Below are the code and all the weights of a small trained network. Each question names an input and a class and asks about switching units off, where a switched-off unit gives its printed mean instead of its output.

import numpy as np


def w(rows, s, z=0):
    codes = np.array(rows[::2]) - 128.0
    scale = np.full(codes.shape[1], s)
    scale[-1] = z or s
    return codes * scale


def norm(h):
    return h / np.sqrt((h * h).mean(-1, keepdims=True) + 1e-5)


def f(y):
    return np.maximum(y, 0)


def log_softmax(a):
    a = a - a.max(-1, keepdims=True)
    return a - np.log(np.exp(a).sum(-1, keepdims=True))


def net(x, mask):
    res = np.array(x, float).reshape(1, 8) / 4 @ E
    u = 0
    for l in range(2):
        y = f(norm(res) @ A[l][:, :-1].T + A[l][:, -1])
        res = res + np.where(mask[u : u + 6], y, B[l][:, -1]) @ B[l][:, :-1]
        u += 6
    return log_softmax(norm(res)[-1] @ U[:, :-1].T + U[:, -1])


A, B = {}, {}
E = w([
[107,131,138,149],'x0',
[133,5,131,153],'x1',
[125,132,125,130],'x2',
[116,130,130,136],'x3',
[194,125,207,156],'x4',
[135,124,122,119],'x5',
[66,87,200,30],'x6',
[118,129,135,136],'x7',
],0.017)
A[0] = w([
[59,118,217,34,2],'0.n0',
[146,129,206,149,40],'0.n1',
[163,151,78,188,118],'0.n2',
[213,151,214,118,61],'0.n3',
[139,254,161,83,34],'0.n4',
[63,148,72,115,24],'0.n5',
],0.019,0.0092)
B[0] = w([
[252,127,106,43,254],'0.n0',
[149,120,180,160,161],'0.n1',
[191,146,149,64,228],'0.n2',
[100,136,199,178,202],'0.n3',
[51,211,153,115,226],'0.n4',
[63,141,143,136,169],'0.n5',
],0.032,0.0085)
A[1] = w([
[91,132,19,80,74],'1.n0',
[224,212,112,138,218],'1.n1',
[154,1,99,169,171],'1.n2',
[207,215,51,230,60],'1.n3',
[186,164,59,195,2],'1.n4',
[52,125,192,121,210],'1.n5',
],0.029,0.0032)
B[1] = w([
[167,102,228,217,171],'1.n0',
[87,69,45,179,252],'1.n1',
[46,241,93,142,178],'1.n2',
[165,130,230,2,160],'1.n3',
[165,156,159,64,145],'1.n4',
[142,56,72,139,177],'1.n5',
],0.033,0.021)
U = w([
[210,143,151,8,98],'0',
[104,129,127,152,246],'1',
[106,126,126,158,222],'2',
[16,210,145,122,16],'3',
[109,115,130,161,191],'4',
[131,111,233,198,2],'5',
],0.013,0.0061)

Each question gives the input, the list of numbers given to net, and the class t.
The units are the neurons (one row each of A and B). Each row of codes is followed by its name. A weight is (code - 128) times the scale printed after its matrix; where a second scale follows, it is the last column's (A, B and U).
mask holds one flag per neuron, layer by layer. A switched-off neuron (its flag False) gives its mean, the last column of its row in B, instead of its output. The means were averaged over made-up inputs and are rounded, as every weight is.
A unit's drop is (log p(t) with every unit on - log p(t) with that unit switched off) / (log p(t) with every unit on - log p(t) with every unit switched off).
The circuit of an input: a set's keep is (log p(t) with only the set's units on - log p(t) with every unit switched off) / (log p(t) with every unit on - log p(t) with every unit switched off). Starting from all 12 units, units are removed one at a time, each time the one whose removal leaves the highest keep (on an exact tie, the one counted first), for as long as the keep stays at least 0.8.
circuit, biggest first: the units of the circuit, biggest drop first
top k neurons: the k neurons with the biggest drops, biggest first
k most important neurons of layer l: the k neurons of layer l with the biggest drops, biggest first
input [-1,3,1,1,7,4,8,2], class 0: top 2 neurons => (0.n0; 1.n0)
input [4,-7,4,5,6,-5,-6,-7], class 3: top neuron => (0.n4)
input [5,7,-2,4,-5,-5,0,5], class 3: circuit, biggest first => (0.n4; 1.n2)
input [-2,8,5,1,3,-2,7,-5], class 3: top 2 neurons => (1.n2; 0.n4)
input [2,-4,3,4,0,8,6,-6], class 0: top 3 neurons => (0.n0; 1.n2; 1.n5)
input [-6,2,5,-5,-7,-6,2,1], class 5: top 3 neurons => (1.n0; 0.n3; 1.n1)
input [-4,8,-6,7,-2,-6,8,7], class 0: top 2 neurons => (0.n0; 1.n1)
input [8,7,7,4,7,-3,7,-6], class 0: top 2 neurons => (1.n1; 0.n0)
input [1,0,-5,-1,-8,-4,6,-2], class 5: circuit, biggest first => (1.n0; 0.n3)
input [-5,8,3,-1,-8,-7,-1,-2], class 3: circuit, biggest first => (1.n2; 0.n4)
input [-1,-6,3,-6,8,4,1,-3], class 5: top 4 neurons => (0.n3; 1.n1; 1.n2; 0.n1)
input [-2,8,7,6,-3,1,5,5], class 3: circuit, biggest first => (1.n2; 0.n4; 0.n2)
input [2,1,-5,-5,-1,6,-5,-1], class 0: 3 most important neurons of layer 0 => (0.n4; 0.n3; 0.n5)
input [4,5,6,-2,-8,2,-2,2], class 5: circuit, biggest first => (1.n0)
input [4,-8,-7,2,1,4,-5,-2], class 3: top 3 neurons => (0.n4; 0.n0; 1.n3)
input [-7,-6,3,2,3,-3,-8,-3], class 0: top 2 neurons => (1.n3; 1.n2)
input [7,7,4,5,-1,6,5,2], class 3: circuit, biggest first => (1.n2; 0.n4; 0.n2)
input [-7,-7,5,-4,4,2,5,-7], class 3: top 3 neurons => (0.n4; 0.n3; 1.n3)
input [2,3,3,2,-3,3,7,-2], class 0: top 2 neurons => (0.n0; 1.n5)
input [1,4,-7,4,0,-3,-8,3], class 0: circuit, biggest first => (1.n3)
input [-4,-1,2,5,-7,7,4,-2], class 5: 2 most important neurons of layer 0 => (0.n5; 0.n2)
input [-5,8,6,-2,7,-1,1,0], class 3: 3 most important neurons of layer 1 => (1.n2; 1.n1; 1.n0)
input [5,4,-6,-6,-7,5,1,3], class 5: 3 most important neurons of layer 0 => (0.n3; 0.n1; 0.n4)
